[128 = 0]
[113 139 123 182  85 107 143 117 155 128 129 122 138 162 104 174 124 158
 134  83 112 113 103  83  63 102 129 105 134 137 144 135 123 110 120 252
  84 132 102  17 156 128  12 146 138 112]	<44> > [51]
[103 107 114 115 128 127 132 160 125 117 141 108 133 126 105 118  89 144
 143 123 128 149 114  78 165 135 188 124 129 129 109 116 135 147 133 196
 102 117 120  99 142 115  98  78 126 139]	<43> > [64]
[130 125 116 131 142 127 127  91 125 124 108 170 191 193 154 142 153 230
 133 202 120  96 135 143 115 132 205  83 164 112 156 119 118  74 133 214
 158 202 139 106 106 112 115 164 142 117]	<44> > [63]
[ 88 158 124 175  74 120 133 121 139 134 140  99  85 102 119 141 119  89
 127   4 139 181 113  58  91 121  78 158 109 149 125 142 152 187 117 159
  54  49 101  69 202 164  60  82 127 148]	<43> > [64]
[144  97 128  88 119 135 109 159 119 125 142 118 103  53  98  99 114 124
 116 179 129 125 142 148 178 138 116 130 125 127 140 121 140 132 143  68
 141 119 149 180  79  96 172 120 101 125]	<35> > [67]
[ 81 133  76 147  93 125 121 115 122 131 109  92  84  43 168 110  89 126
 122   4 140 171  95  40 141 157 146 152 119 130 131 140 207 182 108 175
  78  97 104 103 252 125  73  18  94 127]	<43> > [64]
[ 94  80 126 101 145 125 140 164 146 100 137  98 110 137 107 135  61 143
 162  95 116 139 120  83 175 109 192 119 110 115  93 116 128 162 122 227
  93 108 111  62  83 142  77 102 134 139]	<43> > [64]
[113 145  93 169 118 127 135  89 137 123 101 131 142 162 152 135 120 131
 120  68 125 117 107 111 127 144 149 122 133 135 126 145 142 116 110 177
 122 129 109 103 197 120  79 107 147 116]	<44> > [51]
[114 111 106 138 110 133 113 101 130 106 131 137 129 146 121 124 116 131
 119 145 120 117 127 122 177 143 133 120 137 142 136 133 144 118 121 151
 100 100 123 108 144  98  99 110 137 119]	<44> > [63]
[104  82 144 127 118 113 131 187 131 121 161  98 111 108 101 153  52 141
 161  70  98 142 108  81 121 106 129 107 109 117  94 114 137 157 111 226
  91 145 111  62 127 153  64 113 103 145]	<43> > [56]
[142 128 144 124 101 124 121 114 135 159 133 123 103  62 120 149 166 129
 113 108 128 140 124 126  87 119  78 136 125 122 165 134 134 137 140 109
 117 136 126 155 126 124 124 164  78 114]	<35> > [67]
[132 158  84 164 122 136 118  63 114 126  83 167 162 151 188 124 166 144
 106 138 137 109 119 123 117 164 167 112 153 132 164 137 159  97 123 149
 155 163 129 139 195 100 130  96 136  98]	<44> > [63]
[108 134 111 175  89 125 124  80 143 116 128 127 116 143 133 142 118 124
 107  79 113 123 114  98 131 126  81 119 130 139 143 153 152 127 101 171
  86 105 114  82 182 122  56 122 132 119]	<44> > [63]
[115 170 138 160  87 110 139 137 140 153 133 130 136 128 122 165 163 135
 135  59 143 167 104  70  38 103 142 135 130 131 146 120 120 143 136 216
 103 119 108  71 158 160  78 130 139 152]	<43> > [64]
[139 126 123 116 113 130 113 146 109 143 133 129 111  41 118  99 128 126
 104 143 128 132 127 141 142 149 129 146 128 129 147 126 153 128 139  78
 153 135 130 182 125 105 169 103 106 128]	<35> > [67]
[126 127 115 157 111 128 127  84 137 126 120 152 156 172 134 150 154 148
 128 137 118 112 126 117  97 117 134 101 145 125 162 129 124 102 126 209
 123 159 122  94 132 116  86 147 129 107]	<44> > [63]
[123 126 107 128 149 129 126  95 130 131 101 155 183 188 164 139 131 166
 133 185 120  98 122 141 161 151 185 107 155 130 127 139 139  80 116 171
 144 177 123 108 173  98 100 145 136 126]	<44> > [51]
[119 123 122 126 118 124 116 153 119 127 137 131 127 117 124 129 123 138
 146 113 130 150 123  95  99 122 165 121 132 124 130 108 124 147 132 196
 123 127 127 108 109 155 122 101 138 132]	<43> > [56]
[114 169  93 201  96 126 125  55 130 138  89 142 121 125 186 138 177 117
  86  29 134 136  94  83  54 142 110 126 134 126 172 150 173 136 110 187
 114 146 106 113 230 131  73 104 125 101]	<44> > [63]
[100 101 114 115 128 124 136 145 128 113 129 108 125 117 127 131  90 139
 146  91 122 143 107  78 146 127 174 121 113 127 113 116 142 155 124 201
 103 129 115  88 143 124  86  91 114 134]	<43> > [64]
[133 104 142 104 123 118 128 158 133 134 140 117 121  82  77 126 134 135
 136 156 128 126 144 129 123 102 160 125 130 130 154 103 111 122 151 171
 148 144 138 151  49 122 147 142 127 124]	<35> > [62]
[123 159  70 167  89 143 104  49 112 131  87 158 133 108 173 104 164 127
  81 103 130 131 115 110 120 176 129 121 154 132 191 140 188 113 109 119
 138 150 123 156 224  86 122  79 107  99]	<44> > [63]
[133  80 144  93 126 118 125 134 143 131 143 118 121  86  84 144 123 148
 130 174 109 115 137 120 148  99 155 112 136 117 161 120 121 121 145 190
 128 154 126 127  43 111 114 170 103 126]	<35> > [67]
[117 104 124 127  99 118 121 147 134 140 147  97  96  24 101 116  94 119
 110  92 110 133 113 111 169 136 116 144 117 137 136 136 168 138 128 115
 101 101 121 141 146 110  99 110 101 136]	<35> > [67]
[141 136 140  87 154 130 127 166  95 129 123 168 158 156 171 112 138 155
 141 194 146 133 127 157 119 162 214 122 147 107 115  87 126 134 142 126
 163 155 137 122 128 116 181 117 138 143]	<43> > [56]
[128 117 132 117 101 121 119 115 142 139 143 109 102  67  93 129 140 121
 112 119 127 132 126 110 143 105 103 141 123 153 169 136 141 127 142 129
 101 109 132 139 109 116 112 135  94 139]	<35> > [67]
[120 139 103 111 140 129 121 140 108 141 108 142 159 135 165 115 143 155
 150 126 147 147 124  91  99 144 227 116 151 113 143 105 136 133 134 200
 151 176 128 126 151 131 151  82 121 135]	<43> > [64]
[118 156  98 170 109 126 122  86 110 134 108 157 162 154 178 122 144 132
 121  97 127 126 118 118  98 153 166 112 152 128 150 135 165 108 111 172
 139 153 120 106 201 120 112  90 144 123]	<44> > [51]
[127 146  83 165 109 132 111 115 100 139 114 159 173 136 158 104 127 148
 105 133 127 109 120 130 135 170 166 122 153 140 144 137 162  87 115 130
 148 157 132 142 201  90 129  75 133 116]	<44> > [51]
[135 110 135 101 124 124 120 160 117 131 135 146 155 145 114 141 131 159
 157 174 125 143 132 112 108 113 195 103 145 117 140  96 113 125 136 203
 135 159 125 102  81 124 130 130 118 144]	<43> > [64]
[131 119 141 105 106 114 119 129 125 136 140 142 113  66 115 123 156 137
 118 152 145 139 126 126 111 120 173 127 133 126 182 112 140 127 152 166
 146 133 130 140  78 114 143 145 114 138]	<35> > [62]
[131 131 109 144 114 129 128 127 116 124 122 156 157 147 123 120 117 147
 123 168 121 106 119 135 149 143 167 116 142 133 132 121 135  99 125 158
 139 142 127 118 147  97 117 114 139 109]	<44> > [51]
[127  78 124 121 145 132 128 130 137  99 141 146 167 205  92 149  93 159
 174 202  93  89 138 136 153 103 151  78 135 119 114 121  99 102 124 221
 134 163 132  91  55 104  96 154 144 107]	<44> > [51]
[152  96 159 124 116 116 119 150 138 135 156 130 142 118  69 146 141 139
 141 175 103 114 144 145  95  77 113 101 134 120 164 115 104 109 148 181
 142 164 142 110  10 123 130 186 119 117]	<35> > [67]
[141 119 100 118 155 131 124 112 106 108 102 177 184 181 165 111 133 171
 130 212 118  94 130 158 149 163 229  86 166 115 140 111 137  80 131 169
 185 199 137 138 136  79 157 116 149 109]	<44> > [63]
[121 130 129 136  89 120 121 132 134 139 139  97  76  39 106 122 131 107
 109  61 131 149 111  96 122 125  85 156 106 140 148 144 157 161 135 117
  95  85 116 142 137 128 106 112 100 123]	<35> > [62]
[132 104 160  91 137 108 134 184 126 115 161 142 152 175  79 145 120 154
 169 190 130 136 141 130 107  94 174 108 142 120 117  87  79 136 150 195
 125 130 134  89  28 139 135 154 142 144]	<43> > [56]
[118 141 118 132 104 134 119 144 108 134 128 148 123 108 164 121 136 137
 135  97 140 165 116  98  85 146 156 130 140 120 136 110 158 162 130 150
 120 123 123 102 177 133 129  77 113 137]	<43> > [56]
[128 142 117 134  98 123 125 163 110 138 130 150 134 114 136 131 128 150
 132 122 182 159 107  94  75 141 168 124 135 124 128 109 145 143 144 191
 111 131 119  90 153 123 107  96 115 141]	<43> > [56]
[154 130 146 128  97 121 122 138 139 159 134 117 113  65  93 146 177 128
 116 114 137 144 129 110  48 103  79 135 120 128 169 126 109 132 153 136
 117 142 128 158  97 121 125 151  89 110]	<35> > [67]
[104  47 140 101 142 114 125 166 146 109 152  97 125 140  96 159  62 147
 175 113  98 138 129  86 161  94 146 102 116 106 100 127 120 153 117 237
  90 143 104  59  73 139  76 131 104 134]	<43> > [56]
[113 120 111 147 120 128 126 122 124 124 134 137 153 146 118 127  96 141
 121 136 111 105 122 129 168 146 142 121 132 145 116 133 149  93 115 149
 126 127 120 114 161 102  86 116 142 129]	<44> > [63]
[110  95  84 144 115 143 117 120 126  94 120 104 130 139 104 105  70 134
 122 130 106 103 127 112 212 138  94 113 126 139 105 147 151 121 103 129
 105 117 123 127 166  86  88  82 116  94]	<44> > [63]
[113 112 131 116 130 126 131 142 131 139 133 125 136 135 139 147 123 149
 150 110 128 150 118  90 113 118 164 119 134 116 122 117 133 144 127 193
 105 144 117  81 141 141 101 113 111 142]	<43> > [64]
[125  99 151  99 120 115 129 150 150 122 153  99 105  97  59 142 127 123
 143 134 116 140 135 105 129  80 130 128 112 129 145 117 104 142 156 202
 108 108 134 115  40 136 111 158 120 131]	<35> > [62]
[122 128 131 140 126 124 138 124 142 129 134 127 156 182 107 151 127 137
 151 125 124 120 131 119 117 104 142 114 121 125 122 131 102 117 127 189
 119 137 118  81 111 142  86 158 149 132]	<44> > [51]
[138 111 134  94 144 116 130 178 114 149 132 146 151 121 138 134 133 163
 156 156 138 149 128 109 102 118 228 115 153 111 130 102 122 124 145 210
 148 179 133 114 101 132 147 119 118 143]	<43> > [56]
[126 136 102 152 131 130 128  70 135 117  96 152 155 188 155 143 174 146
 128 136 129 112 130 127  96 116 153  98 153 119 166 130 124 105 119 207
 138 173 123 105 136 119 105 134 141  93]	<44> > [63]
